Here is a tiny trained network, its code and every weight. The questions are about switching its units off for an input and a target symbol, where a switched-off unit gives its printed mean instead of its output.

import numpy as np


def w(rows, s, z=0):
    codes = np.array(rows[::2]) - 128.0
    scale = np.full(codes.shape[1], s)
    scale[-1] = z or s
    return codes * scale


def softmax(a):
    e = np.exp(a - a.max(-1, keepdims=True))
    return e / e.sum(-1, keepdims=True)


def log_softmax(a):
    a = a - a.max(-1, keepdims=True)
    return a - np.log(np.exp(a).sum(-1, keepdims=True))


def net(x, mask):
    ids = ['ΓΔΛΦβεζηθμτω'.index(c) for c in x.split()]
    T = len(ids)
    res = E[ids] + P[:T]
    u = 0
    for l in range(2):
        r = res
        for j in range(3):
            rows = slice(2 * j, 2 * j + 2)
            q, k, v = (r @ M[l][rows].T for M in (Q, K, V))
            z = softmax(np.where(np.tri(T) > 0, q @ k.T / 2**0.5, -1e9)) @ v
            o = O[l][rows]
            res = res + np.where(mask[u + j], z, o[:, -1]) @ o[:, :-1]
        u += 3
    return log_softmax(res[-1] @ U[:, :-1].T + U[:, -1])


Q, K, V, O = {}, {}, {}, {}
E = w([
[1,108,192],'Γ',
[189,221,126],'Δ',
[27,158,51],'Λ',
[80,137,137],'Φ',
[185,197,162],'β',
[96,164,47],'ε',
[144,216,182],'ζ',
[75,143,184],'η',
[171,205,39],'θ',
[13,129,60],'μ',
[124,167,109],'τ',
[157,237,214],'ω',
],0.01)
P = w([
[17,221,89],'0',
[254,23,161],'1',
[147,222,158],'2',
[150,226,185],'3',
[117,43,78],'4',
[163,106,105],'5',
[131,251,205],'6',
[95,53,67],'7',
[158,89,95],'8',
],0.0096)
Q[0] = w([
[169,47,128],'0.h1',
[96,78,81],'0.h1',
[126,112,162],'0.h2',
[9,159,145],'0.h2',
[74,224,96],'0.h3',
[147,176,207],'0.h3',
],0.011)
K[0] = w([
[194,113,195],'0.h1',
[120,80,117],'0.h1',
[147,158,101],'0.h2',
[136,208,32],'0.h2',
[41,177,1],'0.h3',
[138,198,141],'0.h3',
],0.009)
V[0] = w([
[155,140,192],'0.h1',
[80,83,57],'0.h1',
[128,88,224],'0.h2',
[204,181,87],'0.h2',
[180,128,236],'0.h3',
[132,126,6],'0.h3',
],0.011)
O[0] = w([
[83,186,22,101],'0.h1',
[118,76,157,115],'0.h1',
[81,75,55,36],'0.h2',
[219,180,85,194],'0.h2',
[119,190,1,4],'0.h3',
[244,47,240,188],'0.h3',
],0.0068,0.004)
Q[1] = w([
[159,96,81],'1.h1',
[155,191,176],'1.h1',
[109,159,251],'1.h2',
[146,2,26],'1.h2',
[116,168,212],'1.h3',
[119,26,152],'1.h3',
],0.0075)
K[1] = w([
[151,154,145],'1.h1',
[31,146,255],'1.h1',
[113,211,184],'1.h2',
[180,28,171],'1.h2',
[30,89,166],'1.h3',
[204,27,116],'1.h3',
],0.0073)
V[1] = w([
[235,192,84],'1.h1',
[254,162,90],'1.h1',
[142,250,200],'1.h2',
[161,44,108],'1.h2',
[202,80,88],'1.h3',
[244,169,64],'1.h3',
],0.0061)
O[1] = w([
[64,141,215,105],'1.h1',
[29,146,199,101],'1.h1',
[24,130,69,254],'1.h2',
[253,147,182,72],'1.h2',
[197,179,189,75],'1.h3',
[70,203,243,88],'1.h3',
],0.0057,0.0068)
U = w([
[157,103,1,84],'Γ',
[118,208,120,87],'Δ',
[173,47,140,97],'Λ',
[175,171,71,176],'Φ',
[119,215,82,74],'β',
[168,104,161,100],'ε',
[82,159,68,118],'ζ',
[146,172,30,229],'η',
[176,178,209,205],'θ',
[230,118,107,249],'μ',
[149,159,113,142],'τ',
[44,137,62,21],'ω',
],0.0054,0.002)

Each question gives the input, a string of symbols that net reads in full, and the target symbol t.
The units are the heads (2 rows each of Q, K, V and O). Each row of codes is followed by its name. A weight is (code - 128) times the scale printed after its matrix; where a second scale follows, it is the last column's (O and U).
mask holds one flag per head, layer by layer. A switched-off head (its flag False) gives its mean, the last column of its rows in O, instead of its output. The means were averaged over made-up inputs and are rounded, as every weight is.
A unit's drop is (log p(t) with every unit on - log p(t) with that unit switched off) / (log p(t) with every unit on - log p(t) with every unit switched off).
The circuit of an input: a set's keep is (log p(t) with only the set's units on - log p(t) with every unit switched off) / (log p(t) with every unit on - log p(t) with every unit switched off). Starting from all 6 units, units are removed one at a time, each time the one whose removal leaves the highest keep (on an exact tie, the one counted first), for as long as the keep stays at least 0.8.
units of the circuit, in order: the units of the circuit, biggest drop first
most important unit: the unit with the biggest drop
heads that matter: for each layer, one digit per head in row order, 1 if its drop is at least 0.15 and else 0, layers parted by /
drop when u is switched off: that unit's drop, to one decimal
input θ Δ ε η, target θ: units of the circuit, in order	(0.h3, 0.h2, 1.h1)
input ω τ η, target ω: heads that matter	001 / 010
input θ θ Φ, target θ: most important unit	0.h3
input θ η Λ, target θ: units of the circuit, in order	(0.h3, 0.h2, 1.h1)
input Γ θ η, target Γ: heads that matter	010 / 101
input θ Γ θ, target θ: units of the circuit, in order	(0.h3, 1.h1)
input Γ Δ Γ, target Γ: units of the circuit, in order	(1.h3, 1.h1, 0.h2)
input Γ Λ Λ, target Γ: heads that matter	010 / 101
input θ η μ, target θ: heads that matter	011 / 000
input Γ β η η Γ Δ τ, target Γ: units of the circuit, in order	(0.h2, 1.h1, 1.h3)
input θ Λ θ ζ, target θ: heads that matter	011 / 101
input Λ Γ Γ, target Λ: heads that matter	101 / 001
input ω ω Γ, target ω: drop when 1.h3 is switched off	0.1
input θ Λ θ η, target θ: drop when 0.h3 is switched off	0.5
input θ Φ ε, target θ: drop when 0.h1 is switched off	0.1
